Q:
195  111  179   90  165
166   96  190  145  175
A: 195, 190

Q: 154   43  158  176  159  203   96
A: 203, 176

Q: 111  168  170  112  188
A: 188, 170

Q: 120   44  142   55   51
A: 142, 120

Q:
113  102  205  197  123
125  117  168  162  133
A: 205, 197

Q: 161   84   66   76
A: 161, 84
---
array([[141, 165, 154, 151, 186, 121,  99],
       [135, 141, 131, 119, 126, 116, 130],
       [136, 179, 172, 162, 201, 119,  70]]) -> 186

array([[178,  87, 128, 106, 169,  65],
       [120, 112, 121, 175, 121,  52],
       [158, 146, 131,  99, 129, 162]]) -> 106

array([[137, 106, 136, 158, 161, 165],
       [119, 149, 123, 110, 158, 124],
       [124,  93, 119,  52, 121, 119]]) -> 158

array([[ 83, 193, 134, 156, 163],
       [171,  76, 104, 132, 102],
       [ 60, 179, 128, 139, 207]]) -> 134

array([[121, 138, 104, 100,  87, 157,  90],
       [130, 100, 108, 113,  72, 162,  81],
       [140, 132,  92, 124, 144, 202, 124]]) -> 87

array([[152, 101,  78, 152, 130, 144],
       [185,  69,  85, 139,  98,  87],
       [ 73, 196, 181, 116, 151, 164]]) -> 152

array([[146, 154, 143, 126, 133, 170],
       [127, 132, 132, 130, 127, 133],
       [148, 151, 170, 150, 152, 202]]) -> 126

array([[197, 207, 138, 179],
       [118, 106, 104, 128],
       [ 91, 183,  64, 162]]) -> 207
---
176 136 82 98 63 137 -> 82
146 108 130 130 44 -> 130
204 86 116 162 -> 116
66 196 86 149 -> 86
132 190 155 57 144 212 -> 155
55 126 70 152 87 178 119 -> 70
205 130 49 54 155 -> 49
196 136 88 95 100 89 -> 88
197 97 146 89 188 -> 146
211 90 123 192 -> 123
---
197 190 64 193 73 59
195 193 69 190 74 65
191 196 59 190 66 65
Out: 197

71 133 135 184 155 180
186 90 172 76 60 191
185 151 166 78 61 191
Out: 71

134 120 123 130
69 127 197 211
131 95 161 186
Out: 134

105 85 111 153 105 198 115
96 69 111 152 100 176 123
108 90 90 78 108 143 94
Out: 105

97 188 174 162 201 102 91
96 60 111 74 77 121 114
91 58 104 68 67 116 114
Out: 97

98 85 168 108
152 126 125 138
155 131 104 202
Out: 98

198 55 199 200 199
54 58 55 57 47
196 66 55 196 196
Out: 198
---
 54  152  167   83  116 -> 83

183   92  169  104
198   91  191  138
-> 191

184  185  127  160
 81   77  115   68
-> 115

176  203  150  159 -> 150

158  104  146  129
 64  156  119  168
 91  166  140   87
-> 140

120   93   98  185   52 -> 185
---
177 125 67 117 98 140
130 129 133 131 128 125
129 112 157 154 96 94
out 133

74 103 199 191 68
88 96 188 199 47
out 199

87 140 109 175 171 164 190
170 116 106 118 106 111 105
out 109

165 120 131 200 196 64 104
81 99 78 89 156 124 123
out 131

176 201 107 109 138 104 96
112 147 144 95 102 93 103
190 211 93 113 142 111 95
out 144

69 116 95 147 121 143
126 190 132 115 115 156
152 122 75 124 137 81
out 132

142 143 161 87 210
57 99 205 77 210
50 95 198 81 208
out 205

206 183 195 118 134
127 124 68 118 99
out 195
---
Q:
85 90 196 194 150
167 148 61 72 44
A: 194

Q: 104 103 191 128
A: 191

Q:
174 191 165 160 213 190 185
175 167 184 175 155 158 170
181 183 162 160 201 192 171
A: 190

Q:
127 151 194 184 132 99
44 142 168 127 122 108
124 117 204 125 81 210
A: 132

Q:
122 92 132 141
143 201 108 93
96 169 124 135
A: 132

Q: 110 65 116 106 96 136 48
A: 136
---
[79, 188, 171, 143] >> 171
[92, 144, 205, 86] >> 205
[92, 53, 69, 88] >> 69
[117, 81, 49, 79] >> 49
[100, 60, 174, 171] >> 174
[80, 188, 120, 127] >> 120
---
[114 128 136  64] -> 128
[106 162 211  71 180 148] -> 71
[156 199  81 100 128 165 141] -> 128
[192 181 136 125 148] -> 136
[157 137 169  59 107  92] -> 59
[141  59 168  80 193] -> 168
[131  78 183  50  71] -> 183
---
124	124	103	123	115	89
131	138	140	125	137	147
97	48	90	168	109	90
→ 124

64	118	169	134	148	118	125 → 118

124	68	87	132	174 → 68

46	183	124	87	208	44 → 183

142	198	84	136	96
208	78	101	139	90
174	176	78	142	89
→ 198

206	190	76	128	135	167 → 190

176	138	105	81	66	172	77
133	94	105	168	160	63	68
122	80	79	81	132	76	123
→ 138

164	58	166	93 → 58

159	148	94	150	137
205	201	88	150	131
→ 148
---
Q:
163 120 148 123 105 168
107 154 130 100 135 140
123 90 137 188 72 133
A: 188

Q:
104 153 168 82 100 150 159
91 166 148 79 184 168 171
94 161 153 62 151 190 203
A: 151

Q:
93 154 98 72
163 206 116 150
170 183 155 135
A: 183

Q:
180 126 124 135 128
67 110 150 147 132
142 147 127 113 133
A: 127

Q:
143 61 128 124
87 135 171 182
142 166 136 123
A: 166

Q:
151 111 102 164 58 147 203
125 117 128 178 62 150 200
182 169 69 102 129 168 57
A: 129

Q:
108 103 86 199
150 89 139 167
102 159 185 53
A: 159

Q:
150 113 109 62 197 138
139 150 113 61 183 143
78 146 185 192 119 110
A: 192

Q:
83 121 120 130 139 127 137
174 134 131 121 146 119 116
49 123 114 111 161 140 122
A: 161

Q:
144 122 57 61 89
86 105 46 110 155
109 151 162 73 113
A: 162
---
183 191 129 196 157 188 result: 196

136 188 157 185 169 91 113
148 134 103 134 120 150 98
153 201 181 130 65 188 76
result: 65

132 95 140 64 110 result: 140

164 123 148 151 78 106 65
170 135 143 147 82 109 66
174 146 138 144 88 112 69
result: 88

129 112 189 147 result: 112

128 131 181 167 131 128
129 128 127 144 193 145
result: 144

183 203 165 99 152 143 183
83 87 134 121 144 80 103
result: 144

106 168 91 192 result: 168

139 116 129 123 116
191 135 101 135 122
result: 101
---
183 134 50 72 189
121 101 151 212 209
==> 134

135 96 105 207 45
144 167 69 208 74
212 101 203 78 70
==> 167

165 104 62 173
122 124 93 158
98 78 89 144
==> 124

136 88 95 62 139 65 164
178 135 200 155 165 156 103
==> 88

209 103 100 200 188
66 195 59 62 96
==> 103

112 153 163 103
115 59 90 201
==> 153
---
140 144 104 131 110 151 190
176 84 157 144 117 115 128
92 168 105 129 137 146 170
--> 168

163 106 101 168 122 84
139 122 114 179 101 168
101 123 124 147 164 195
--> 123

131 132 115 151 133 109
138 128 149 141 140 192
136 123 132 117 115 119
--> 123

93 66 115 81
144 101 89 178
113 89 86 134
--> 89

146 111 114 118 133
59 153 167 137 111
109 142 139 138 124
--> 142

154 149 121 170
152 203 111 158
130 111 109 158
--> 111

96 85 66 177 68 97 139
156 155 134 140 106 82 158
143 133 134 181 143 114 163
--> 133

133 156 99 200 124 161
150 90 160 130 185 195
166 79 170 152 154 106
--> 79

73 144 115 115
117 132 105 96
191 114 160 183
--> 114
---
array([ 93, 209, 119,  70, 151, 167]) value 70
array([ 44,  49,  87, 147, 110,  98]) value 147
array([ 53, 158, 138, 176, 198, 133]) value 176
array([132,  58, 128, 143,  66,  82]) value 143
array([ 80, 170, 121, 143, 145, 203]) value 143
array([ 52, 115, 109, 119, 145, 127]) value 119
---
80 177 190 170 157 --> 190, 190
143 82 90 146 204 --> 90, 204
145 62 183 182 91 192 180 --> 182, 192
207 89 171 169 57 109 117 --> 169, 207
147 68 108 193 151 166 52 --> 193, 193
132 44 122 66 174 --> 122, 174
---
161 94 197 88 86
166 90 187 90 92
-> 166

108 178 71 163 162 89
107 206 56 168 190 73
-> 178

107 130 169 135 81
150 112 90 111 192
105 130 142 151 92
-> 151

151 73 76 128 162
176 125 161 197 125
126 203 141 168 101
-> 176

123 149 104 178 51 93 -> 123

175 199 111 190 155
87 85 107 49 172
-> 175
---
163 202 127 154 128 => 127, 202
189 87 100 168 96 => 100, 189
111 126 118 50 165 114 59 => 50, 165
174 128 131 58 176 112 104 => 58, 176
142 134 144 202 168 => 144, 202
110 121 204 71 140 => 204, 204
